Below are the code and all the weights of a small trained network. Each question names an input and a class and asks about switching units off, where a switched-off unit gives its printed mean instead of its output.

import numpy as np


def w(rows, s, z=0):
    codes = np.array(rows[::2]) - 128.0
    scale = np.full(codes.shape[1], s)
    scale[-1] = z or s
    return codes * scale


def f(y):
    return np.maximum(y, 0)


def log_softmax(a):
    a = a - a.max(-1, keepdims=True)
    return a - np.log(np.exp(a).sum(-1, keepdims=True))


def net(x, mask):
    res = np.array(x, float).reshape(1, 7) / 4 @ E
    y = f(res @ A[0][:, :-1].T + A[0][:, -1])
    res = res + np.where(mask, y, B[0][:, -1]) @ B[0][:, :-1]
    return log_softmax(res[-1] @ U[:, :-1].T + U[:, -1])


A, B = {}, {}
E = w([
[84,103,14,60,172,37,162,151,54],'x0',
[169,105,173,180,73,98,182,152,23],'x1',
[78,117,152,201,121,56,145,200,191],'x2',
[131,122,128,126,130,128,128,125,128],'x3',
[129,131,128,123,132,131,126,130,129],'x4',
[153,100,163,152,180,64,1,104,84],'x5',
[61,205,84,182,46,118,103,89,92],'x6',
],0.0067)
A[0] = w([
[119,112,74,98,141,69,149,137,125,45],'neuron 1',
[139,120,134,146,156,89,70,130,114,72],'neuron 2',
[185,70,180,82,214,130,180,169,162,133],'neuron 3',
[80,145,88,92,180,139,55,142,233,139],'neuron 4',
[139,120,140,145,155,93,75,96,104,80],'neuron 5',
[96,95,157,182,153,43,160,181,217,143],'neuron 6',
[148,128,164,125,147,84,29,136,112,47],'neuron 7',
[128,146,89,129,121,175,247,146,180,40],'neuron 8',
[138,118,203,149,129,87,171,170,53,141],'neuron 9',
[152,138,209,164,94,202,95,135,163,53],'neuron 10',
[163,101,117,81,160,213,119,96,85,154],'neuron 11',
[107,169,95,152,103,142,101,140,123,255],'neuron 12',
[143,111,149,142,92,136,137,131,98,106],'neuron 13',
[137,104,135,151,165,106,41,148,117,78],'neuron 14',
[115,115,47,96,162,77,142,148,72,74],'neuron 15',
],0.012,0.008)
B[0] = w([
[98,135,130,178,139,154,128,112,204,179],'neuron 1',
[106,139,149,111,90,153,163,143,128,166],'neuron 2',
[73,137,159,190,83,59,102,115,69,254],'neuron 3',
[209,96,117,173,152,109,195,128,81,254],'neuron 4',
[98,107,116,94,98,138,159,152,120,169],'neuron 5',
[156,173,91,60,121,176,43,80,121,249],'neuron 6',
[80,125,122,106,84,157,185,145,130,178],'neuron 7',
[79,103,158,79,72,162,198,133,119,210],'neuron 8',
[203,95,98,133,138,109,177,103,110,221],'neuron 9',
[105,127,115,145,196,111,138,108,251,202],'neuron 10',
[165,154,95,67,110,144,59,107,132,227],'neuron 11',
[121,108,189,129,104,55,83,126,66,243],'neuron 12',
[142,122,80,156,140,140,148,108,122,158],'neuron 13',
[104,124,149,92,89,150,171,124,132,181],'neuron 14',
[132,140,164,162,160,146,127,94,239,227],'neuron 15',
],0.018,0.0091)
U = w([
[57,114,141,43,74,213,230,150,122,59],'0',
[103,144,131,166,181,142,130,104,236,86],'1',
[143,125,136,102,126,110,119,115,103,255],'2',
[149,120,131,98,128,111,120,117,106,250],'3',
[217,89,80,144,148,120,193,110,86,59],'4',
[156,196,77,46,116,186,54,99,109,100],'5',
[52,150,154,192,89,59,86,115,68,62],'6',
[101,151,75,140,204,176,108,253,89,96],'7',
],0.0067,0.0089)

Each question gives the input, the list of numbers given to net, and the class t.
The units are the neurons (one row each of A and B). Each row of codes is followed by its name. A weight is (code - 128) times the scale printed after its matrix; where a second scale follows, it is the last column's (A, B and U).
mask holds one flag per neuron, in row order. A switched-off neuron (its flag False) gives its mean, the last column of its row in B, instead of its output. The means were averaged over made-up inputs and are rounded, as every weight is.
A unit's drop is (log p(t) with every unit on - log p(t) with that unit switched off) / (log p(t) with every unit on - log p(t) with every unit switched off).
The circuit of an input: a set's keep is (log p(t) with only the set's units on - log p(t) with every unit switched off) / (log p(t) with every unit on - log p(t) with every unit switched off). Starting from the 12 units with the biggest drops (on a tie, the unit counted first), units are removed one at a time, each time the one whose removal leaves the highest keep (on an exact tie, the one counted first), for as long as the keep stays at least 0.8.
circuit, biggest first: the units of the circuit, biggest drop first
unit that matters most: the unit with the biggest drop
top k neurons: the k neurons with the biggest drops, biggest first
drop when u is switched off: that unit's drop, to one decimal
input [5,7,-3,0,-7,-8,-5], class 0: top 2 neurons : (neuron 8; neuron 4)
input [-1,0,2,1,0,-6,2], class 0: top neuron : (neuron 8)
input [4,-6,0,-8,-4,8,-3], class 0: circuit, biggest first : (neuron 7; neuron 14)
input [-6,7,-3,-4,-1,0,1], class 4: top 2 neurons : (neuron 9; neuron 15)
input [-5,3,8,1,6,7,-8], class 5: top 4 neurons : (neuron 6; neuron 8; neuron 12; neuron 4)
input [3,-5,0,-4,-3,-5,7], class 6: top 2 neurons : (neuron 12; neuron 9)
input [-5,4,-2,-2,2,0,-5], class 1: top 3 neurons : (neuron 10; neuron 12; neuron 4)
input [-8,-1,-7,2,6,5,2], class 1: top 2 neurons : (neuron 10; neuron 6)
input [-4,-2,7,3,0,8,5], class 0: top 2 neurons : (neuron 7; neuron 14)
input [-7,6,-6,-1,-7,-6,6], class 1: top 4 neurons : (neuron 10; neuron 3; neuron 4; neuron 6)
input [-7,-8,7,2,-3,4,8], class 4: top 3 neurons : (neuron 4; neuron 3; neuron 15)
input [2,-7,4,8,-1,8,3], class 0: top 2 neurons : (neuron 7; neuron 14)
input [1,-2,8,-1,6,-8,4], class 0: top 2 neurons : (neuron 8; neuron 11)
input [-2,4,4,-4,5,8,-7], class 0: unit that matters most : neuron 7
input [-5,1,-8,3,-5,2,4], class 5: top 3 neurons : (neuron 11; neuron 3; neuron 4)
input [5,0,8,0,1,5,5], class 5: top 2 neurons : (neuron 6; neuron 3)
input [4,7,-2,2,-3,3,2], class 4: drop when neuron 9 is switched off : 0.8
input [1,4,8,-4,1,-2,4], class 5: drop when neuron 4 is switched off : 0.2
input [4,-3,7,1,-4,-5,-5], class 5: drop when neuron 6 is switched off : 2.5
input [7,1,1,4,7,5,7], class 1: drop when neuron 15 is switched off : 1.0
input [-8,3,-6,3,-7,-5,-7], class 1: circuit, biggest first : (neuron 10)
